Below is a small trained network, with its code and all its weights. Each question gives an input and a target symbol and asks what happens when units are switched off, that is, made to give their printed mean instead of their output.

import numpy as np


def w(rows, s, z=0):
    codes = np.array(rows[::2]) - 128.0
    scale = np.full(codes.shape[1], s)
    scale[-1] = z or s
    return codes * scale


def f(y):
    return np.maximum(y, 0)


def softmax(a):
    e = np.exp(a - a.max(-1, keepdims=True))
    return e / e.sum(-1, keepdims=True)


def log_softmax(a):
    a = a - a.max(-1, keepdims=True)
    return a - np.log(np.exp(a).sum(-1, keepdims=True))


def net(x, mask):
    ids = ['αβγδεζημξσψω'.index(c) for c in x.split()]
    T = len(ids)
    res = E[ids] + P[:T]
    q, k, v = (res @ M[0].T for M in (Q, K, V))
    z = softmax(np.where(np.tri(T) > 0, q @ k.T / 4**0.5, -1e9)) @ v
    res = res + np.where(mask[0], z, O[0][:, -1]) @ O[0][:, :-1]
    y = f(res @ A[0][:, :-1].T + A[0][:, -1])
    res = res + np.where(mask[1:9], y, B[0][:, -1]) @ B[0][:, :-1]
    return log_softmax(res[-1] @ U[:, :-1].T + U[:, -1])


Q, K, V, O, A, B = {}, {}, {}, {}, {}, {}
E = w([
[138,78,49,132],'α',
[252,167,201,29],'β',
[114,169,60,112],'γ',
[115,184,90,122],'δ',
[145,17,153,147],'ε',
[163,121,81,136],'ζ',
[142,230,27,45],'η',
[168,71,72,95],'μ',
[149,150,59,59],'ξ',
[109,135,71,113],'σ',
[131,147,57,184],'ψ',
[148,59,140,69],'ω',
],0.011)
P = w([
[36,89,116,130],'0',
[124,82,58,136],'1',
[34,113,116,16],'2',
[213,73,2,138],'3',
[38,123,112,10],'4',
[252,95,31,143],'5',
],0.0088)
Q[0] = w([
[18,137,221,80],'head 1',
[37,115,92,74],'head 1',
[73,153,145,115],'head 1',
[131,51,7,9],'head 1',
],0.016)
K[0] = w([
[103,72,60,107],'head 1',
[171,107,49,157],'head 1',
[100,129,109,120],'head 1',
[252,140,124,147],'head 1',
],0.023)
V[0] = w([
[75,92,42,155],'head 1',
[81,182,127,56],'head 1',
[109,249,81,188],'head 1',
[100,76,152,208],'head 1',
],0.021)
O[0] = w([
[233,139,105,116,198],'head 1',
[115,145,121,29,129],'head 1',
[125,254,80,115,33],'head 1',
[180,136,198,198,3],'head 1',
],0.022,0.011)
A[0] = w([
[40,118,107,49,117],'neuron 1',
[79,79,186,221,119],'neuron 2',
[42,100,186,139,26],'neuron 3',
[118,177,202,101,254],'neuron 4',
[226,254,87,197,176],'neuron 5',
[67,126,250,144,120],'neuron 6',
[199,143,118,85,113],'neuron 7',
[63,147,159,193,87],'neuron 8',
],0.0078,0.0035)
B[0] = w([
[122,176,147,225,252],'neuron 1',
[40,177,182,69,190],'neuron 2',
[222,120,93,83,181],'neuron 3',
[61,112,168,66,130],'neuron 4',
[95,204,251,69,185],'neuron 5',
[108,128,50,201,157],'neuron 6',
[132,100,65,172,194],'neuron 7',
[202,113,117,91,132],'neuron 8',
],0.011,0.029)
U = w([
[220,136,124,209,125],'α',
[33,121,80,177,182],'β',
[109,135,115,69,110],'γ',
[87,137,123,71,146],'δ',
[121,126,166,213,113],'ε',
[169,158,119,208,177],'ζ',
[73,169,75,111,2],'η',
[198,78,81,211,100],'μ',
[156,98,2,82,141],'ξ',
[158,127,116,102,149],'σ',
[121,171,155,169,63],'ψ',
[97,61,125,38,131],'ω',
],0.0054,0.0058)

Each question gives the input, a string of symbols that net reads in full, and the target symbol t.
The units are the heads (4 rows each of Q, K, V and O) and the neurons (one row each of A and B). Each row of codes is followed by its name. A weight is (code - 128) times the scale printed after its matrix; where a second scale follows, it is the last column's (O, A, B and U).
mask holds one flag per unit, heads first, then neurons. A switched-off unit (its flag False) gives its mean, the last column of its rows in O or B, instead of its output. The means were averaged over made-up inputs and are rounded, as every weight is.
A unit's drop is (log p(t) with every unit on - log p(t) with that unit switched off) / (log p(t) with every unit on - log p(t) with every unit switched off).
The circuit of an input: a set's keep is (log p(t) with only the set's units on - log p(t) with every unit switched off) / (log p(t) with every unit on - log p(t) with every unit switched off). Starting from all 9 units, units are removed one at a time, each time the one whose removal leaves the highest keep (on an exact tie, the one counted first), for as long as the keep stays at least 0.8.
units of the circuit, in order: the units of the circuit, biggest drop first
unit that matters most: the unit with the biggest drop
k most important neurons: the k neurons with the biggest drops, biggest first
drop when u is switched off: that unit's drop, to one decimal
input ω η ξ, target η: 2 most important neurons : (neuron 1; neuron 5)
input α ω γ ε γ, target ε: units of the circuit, in order : (head 1; neuron 2)
input ε σ η η α, target η: units of the circuit, in order : (head 1; neuron 1)
input ω ξ β α ω ξ, target β: units of the circuit, in order : (neuron 1; head 1)
input ω ω ω, target ω: units of the circuit, in order : (head 1; neuron 1)
input ζ ξ β γ, target β: unit that matters most : neuron 1
input ζ ξ η ω δ, target ω: 3 most important neurons : (neuron 1; neuron 2; neuron 7)
input ζ ω γ γ σ ω, target ω: units of the circuit, in order : (head 1; neuron 1; neuron 2)
input ξ ε ξ ψ ξ, target ψ: units of the circuit, in order : (neuron 5; head 1)
input ξ ξ η σ β μ, target β: units of the circuit, in order : (neuron 1; head 1)
input β ψ ε η ξ, target η: 3 most important neurons : (neuron 1; neuron 5; neuron 3)
input ξ ξ ξ ω ξ ξ, target ξ: 3 most important neurons : (neuron 2; neuron 5; neuron 1)
input ξ ξ η, target ξ: units of the circuit, in order : (head 1; neuron 2)
input η ξ ω ξ, target ξ: units of the circuit, in order : (head 1)
input ω ω ω ψ, target ψ: 2 most important neurons : (neuron 5; neuron 3)
input ξ ω μ ω ε, target ω: units of the circuit, in order : (neuron 1; head 1; neuron 2)
input ω η ω, target η: 3 most important neurons : (neuron 1; neuron 3; neuron 5)
input α ξ ω ω ω μ, target μ: 2 most important neurons : (neuron 5; neuron 1)
input β ω μ β ω, target β: drop when neuron 6 is switched off : 0.1
input ω α ω ξ γ, target ξ: drop when head 1 is switched off : 0.6
input ξ ψ μ ξ ω α, target α: drop when head 1 is switched off : 1.7
